[[-49 -55 -40 -70 -47  57 -70  38]
 [ -1  -5 -53   8  66  64  46  -4]
 [-47 -73 -23  -8  29  10  35  44]
 [-32 -59 -71 -65  18  59 -58  26]]
->
[[ -1  -5 -53   8  66  64  46  -4]
 [-49 -55 -40 -70 -47  57 -70  38]
 [-32 -59 -71 -65  18  59 -58  26]
 [-47 -73 -23  -8  29  10  35  44]]

[[-60  -4 -13  -8  -5  11   6 -36]
 [-23 -12  -7 -20  23  10 -11 -30]
 [-53 -13   6  -4   6  24  -4 -13]
 [-47   1  -3  -6 -16  30   9 -24]
 [-20   4   2  -1  -6  14  10  -1]
 [ 78  13  -3   8   4 -41   3  19]
 [-45 -19  -1  16  13  -5 -22 -15]
 [-22   8  19  -5  -6  37   9  16]
 [ -5  16   4  -2 -11  10  -3 -23]]
->
[[ -5  16   4  -2 -11  10  -3 -23]
 [ 78  13  -3   8   4 -41   3  19]
 [-22   8  19  -5  -6  37   9  16]
 [-20   4   2  -1  -6  14  10  -1]
 [-47   1  -3  -6 -16  30   9 -24]
 [-60  -4 -13  -8  -5  11   6 -36]
 [-23 -12  -7 -20  23  10 -11 -30]
 [-53 -13   6  -4   6  24  -4 -13]
 [-45 -19  -1  16  13  -5 -22 -15]]

[[-37 -65 -39  18]
 [-26 -21 -27  62]
 [-70  13   6 -29]]
->
[[-70  13   6 -29]
 [-26 -21 -27  62]
 [-37 -65 -39  18]]

[[-22  16  48]
 [ 17 -23  -2]
 [ 17 -11 -25]
 [  7  46 -27]
 [ 44   7 -21]
 [-33  77   3]
 [-44  25  -7]
 [ 26 -73   4]
 [ -8  18 -68]]
->
[[-33  77   3]
 [  7  46 -27]
 [-44  25  -7]
 [ -8  18 -68]
 [-22  16  48]
 [ 44   7 -21]
 [ 17 -11 -25]
 [ 17 -23  -2]
 [ 26 -73   4]]

[[-17   0  27  80 -26   1]
 [ 47  66   0 -28   0 -18]]
->
[[ 47  66   0 -28   0 -18]
 [-17   0  27  80 -26   1]]

[[ 35  19  12  56 -10  47   6 -29 -15   6  15   4   7]
 [ -8 -35 -22   6  62 -15 -36 -14   3  -5 -82  26   4]
 [ -1  -8  -9  11 -20  33 -14  70  19 -14  34 -14 -42]]
->
[[ 35  19  12  56 -10  47   6 -29 -15   6  15   4   7]
 [ -1  -8  -9  11 -20  33 -14  70  19 -14  34 -14 -42]
 [ -8 -35 -22   6  62 -15 -36 -14   3  -5 -82  26   4]]

[[-60  27  90 -15  35 -14   5  58 -32  42]
 [-36  42  90 -31  30  -7 -13  80 -42  33]]
->
[[-36  42  90 -31  30  -7 -13  80 -42  33]
 [-60  27  90 -15  35 -14   5  58 -32  42]]
---
[[ 68  42 -43 -32 -52   4  44 -12 -23 -13 -11  27  -7   1  63]
 [ 68  52 -43 -19 -59 -13  34   6 -23 -13 -19  21  -9   1  63]
 [ 62  36 -38 -37 -48  12  49 -24 -23 -16  -1  31  -5   1  63]
 [ 68  52 -43   8 -59 -38   7  36 -23  -3 -35   1 -13   1  61]
 [ 68  51 -43 -26 -59  -7  39  -4 -23 -13 -15  23  -9   1  63]]
->
[[ 68 -43 -52  44 -23 -11  -7  63]
 [ 68 -43 -59  34 -23 -19  -9  63]
 [ 62 -38 -48  49 -23  -1  -5  63]
 [ 68 -43 -59   7 -23 -35 -13  61]
 [ 68 -43 -59  39 -23 -15  -9  63]]

[[-16  11 -34 -11 -40  -9  45]
 [-11 -23  75  13  -3 -20  40]
 [ -2  48   0  -3  39 -33  44]
 [-41  56  20   2   7   3 -71]
 [-13  30 -26 -22 -40   1 -61]
 [ -6  -9  35  -3 -27 -10  -7]
 [-12   0  25 -11 -11 -21  -3]
 [-26  16  35  -5  17 -28   3]
 [-24   6  26 -15 -14 -17 -39]
 [  0   7  31 -10 -13 -14 -38]
 [  4  13  31  13  10 -20  69]]
->
[[-16 -34 -40  45]
 [-11  75  -3  40]
 [ -2   0  39  44]
 [-41  20   7 -71]
 [-13 -26 -40 -61]
 [ -6  35 -27  -7]
 [-12  25 -11  -3]
 [-26  35  17   3]
 [-24  26 -14 -39]
 [  0  31 -13 -38]
 [  4  31  10  69]]

[[ 57 -34  68 -60 -56  37]
 [ 59  23 -20 -77 -70 -74]
 [ -8 -45  62  35 -65  16]
 [ 47 -27 -34  24  50  42]
 [ 53 -62  38  -1  46 -77]
 [ 30 -20 -44   7 -70  33]
 [ 11 -54  -8  30  18 -33]
 [ -4  10  77 -75 -39  16]
 [ 23  66  10  22  61 -55]
 [-43  73 -49  16 -40  -1]
 [ 62 -66   9 -46  60 -39]
 [ -9  29 -42  41  16  40]]
->
[[ 57  68 -56]
 [ 59 -20 -70]
 [ -8  62 -65]
 [ 47 -34  50]
 [ 53  38  46]
 [ 30 -44 -70]
 [ 11  -8  18]
 [ -4  77 -39]
 [ 23  10  61]
 [-43 -49 -40]
 [ 62   9  60]
 [ -9 -42  16]]

[[-10 -52  18]
 [ 26 -51  13]
 [-43 -32  29]
 [ 20 -58   0]
 [-29   4  -7]
 [ 54  18  29]
 [-14   0   1]
 [ 45  -3  15]
 [-24 -21  11]
 [-23 -51 -20]
 [  6 -66  30]]
->
[[-10  18]
 [ 26  13]
 [-43  29]
 [ 20   0]
 [-29  -7]
 [ 54  29]
 [-14   1]
 [ 45  15]
 [-24  11]
 [-23 -20]
 [  6  30]]

[[-47   2 -40 -19   4 -15 -63   7 -51   9]
 [-61 -30 -27  10 -40 -18  55   9  50  19]
 [  8  28 -15   2  -4  60 -64 -13 -30   3]]
->
[[-47 -40   4 -63 -51]
 [-61 -27 -40  55  50]
 [  8 -15  -4 -64 -30]]

[[ 27   5   3   8  78  -5]
 [ 27  -6  -4 -11  64 -28]
 [ 11   4   2 -18  47 -12]
 [-32  28 -30  -4 -48  -8]
 [-12 -11 -29  -7 -18  13]
 [ -1  39   5 -14  28 -34]
 [ 26  13  15 -12   4 -18]
 [ 18 -26   8  48  75 -28]
 [-23  -2 -19  17 -59 -57]
 [  1  14  15 -12  21 -13]
 [ 85  -8   2  82  19 -52]]
->
[[ 27   3  78]
 [ 27  -4  64]
 [ 11   2  47]
 [-32 -30 -48]
 [-12 -29 -18]
 [ -1   5  28]
 [ 26  15   4]
 [ 18   8  75]
 [-23 -19 -59]
 [  1  15  21]
 [ 85   2  19]]
